Here is a tiny trained network, its code and every weight. The questions are about switching its units off for an input and a class, where a switched-off unit gives its printed mean instead of its output.

import numpy as np


def w(rows, s, z=0):
    codes = np.array(rows[::2]) - 128.0
    scale = np.full(codes.shape[1], s)
    scale[-1] = z or s
    return codes * scale


def f(y):
    return y / 2 * (1 + np.tanh(0.7978845608 * (y + 0.044715 * y**3)))


def log_softmax(a):
    a = a - a.max(-1, keepdims=True)
    return a - np.log(np.exp(a).sum(-1, keepdims=True))


def net(x, mask):
    res = np.array(x, float).reshape(1, 5) / 4 @ E
    y = f(res @ A[0][:, :-1].T + A[0][:, -1])
    res = res + np.where(mask, y, B[0][:, -1]) @ B[0][:, :-1]
    return log_softmax(res[-1] @ U[:, :-1].T + U[:, -1])


A, B = {}, {}
E = w([
[114,240,236],'x0',
[127,129,125],'x1',
[126,127,128],'x2',
[18,186,21],'x3',
[253,188,94],'x4',
],0.0045)
A[0] = w([
[114,188,182,63],'neuron 1',
[130,136,121,134],'neuron 2',
[130,140,188,59],'neuron 3',
[96,244,220,49],'neuron 4',
[182,64,199,66],'neuron 5',
[164,22,47,57],'neuron 6',
[218,186,80,89],'neuron 7',
[109,198,187,59],'neuron 8',
[218,193,81,89],'neuron 9',
[99,203,166,8],'neuron 10',
[137,68,72,53],'neuron 11',
[115,242,214,3],'neuron 12',
[73,190,42,60],'neuron 13',
[106,217,213,45],'neuron 14',
[149,44,64,59],'neuron 15',
[181,73,204,34],'neuron 16',
[177,68,196,58],'neuron 17',
[165,126,113,111],'neuron 18',
[60,208,58,64],'neuron 19',
[30,17,227,77],'neuron 20',
[255,186,72,101],'neuron 21',
[109,224,206,40],'neuron 22',
[158,28,47,29],'neuron 23',
[182,60,215,70],'neuron 24',
[182,60,222,71],'neuron 25',
[66,198,51,61],'neuron 26',
[33,61,197,111],'neuron 27',
[88,92,148,88],'neuron 28',
[88,197,120,58],'neuron 29',
[171,24,42,51],'neuron 30',
],0.0081,0.0039)
B[0] = w([
[141,101,133,139],'neuron 1',
[126,129,125,135],'neuron 2',
[152,123,126,111],'neuron 3',
[99,55,88,237],'neuron 4',
[146,164,81,177],'neuron 5',
[117,63,107,206],'neuron 6',
[66,145,122,185],'neuron 7',
[135,98,126,151],'neuron 8',
[62,145,122,189],'neuron 9',
[147,117,131,110],'neuron 10',
[147,102,144,126],'neuron 11',
[127,62,126,191],'neuron 12',
[165,173,72,183],'neuron 13',
[129,76,113,191],'neuron 14',
[133,87,127,162],'neuron 15',
[165,166,95,153],'neuron 16',
[153,160,91,160],'neuron 17',
[118,134,124,127],'neuron 18',
[147,175,61,198],'neuron 19',
[28,160,100,234],'neuron 20',
[3,145,103,250],'neuron 21',
[126,72,119,187],'neuron 22',
[131,71,120,178],'neuron 23',
[154,167,68,199],'neuron 24',
[155,167,62,208],'neuron 25',
[161,177,69,188],'neuron 26',
[45,145,103,218],'neuron 27',
[112,136,135,116],'neuron 28',
[137,132,104,125],'neuron 29',
[114,76,97,206],'neuron 30',
],0.034,0.002)
U = w([
[146,52,89,104],'0',
[178,187,53,65],'1',
[130,132,129,249],'2',
[57,164,129,41],'3',
[139,134,131,243],'4',
[191,161,244,101],'5',
[255,118,197,44],'6',
],0.0088,0.015)

Each question gives the input, the list of numbers given to net, and the class t.
The units are the neurons (one row each of A and B). Each row of codes is followed by its name. A weight is (code - 128) times the scale printed after its matrix; where a second scale follows, it is the last column's (A, B and U).
mask holds one flag per neuron, in row order. A switched-off neuron (its flag False) gives its mean, the last column of its row in B, instead of its output. The means were averaged over made-up inputs and are rounded, as every weight is.
A unit's drop is (log p(t) with every unit on - log p(t) with that unit switched off) / (log p(t) with every unit on - log p(t) with every unit switched off).
The circuit of an input: a set's keep is (log p(t) with only the set's units on - log p(t) with every unit switched off) / (log p(t) with every unit on - log p(t) with every unit switched off). Starting from the 12 units with the biggest drops (on a tie, the unit counted first), units are removed one at a time, each time the one whose removal leaves the highest keep (on an exact tie, the one counted first), for as long as the keep stays at least 0.8.
units of the circuit, in order: the units of the circuit, biggest drop first
k most important neurons: the k neurons with the biggest drops, biggest first
drop when u is switched off: that unit's drop, to one decimal
input [8,-2,8,5,7], class 0: units of the circuit, in order	(neuron 4; neuron 12)
input [-2,2,-5,-4,-8], class 3: 2 most important neurons	(neuron 20; neuron 27)
input [6,-1,1,-8,0], class 1: units of the circuit, in order	(neuron 25; neuron 24)
input [1,-5,6,1,-6], class 3: units of the circuit, in order	(neuron 20; neuron 27)
input [7,-2,5,-7,1], class 0: 2 most important neurons	(neuron 4; neuron 12)
input [5,6,-6,-5,7], class 3: units of the circuit, in order	(neuron 21)
input [7,3,-4,8,-8], class 1: 2 most important neurons	(neuron 19; neuron 26)
input [0,-5,-5,4,-6], class 3: units of the circuit, in order	(neuron 27; neuron 20)
input [-3,8,-8,8,6], class 1: 3 most important neurons	(neuron 13; neuron 26; neuron 19)
input [-4,7,-4,-8,-8], class 1: 2 most important neurons	(neuron 25; neuron 24)
input [-8,-6,-8,-3,8], class 0: 4 most important neurons	(neuron 6; neuron 30; neuron 23; neuron 15)
input [8,7,-8,-8,8], class 0: 4 most important neurons	(neuron 12; neuron 4; neuron 22; neuron 14)
input [-5,-1,6,8,5], class 1: 2 most important neurons	(neuron 13; neuron 26)
input [-6,6,2,-6,-8], class 3: units of the circuit, in order	(neuron 20)
input [3,-6,-3,-1,-8], class 3: drop when neuron 27 is switched off	0.2
input [8,4,0,-5,-6], class 0: drop when neuron 12 is switched off	0.1
input [-4,6,0,8,-3], class 1: drop when neuron 13 is switched off	0.1
input [0,-6,2,5,7], class 3: drop when neuron 21 is switched off	0.4
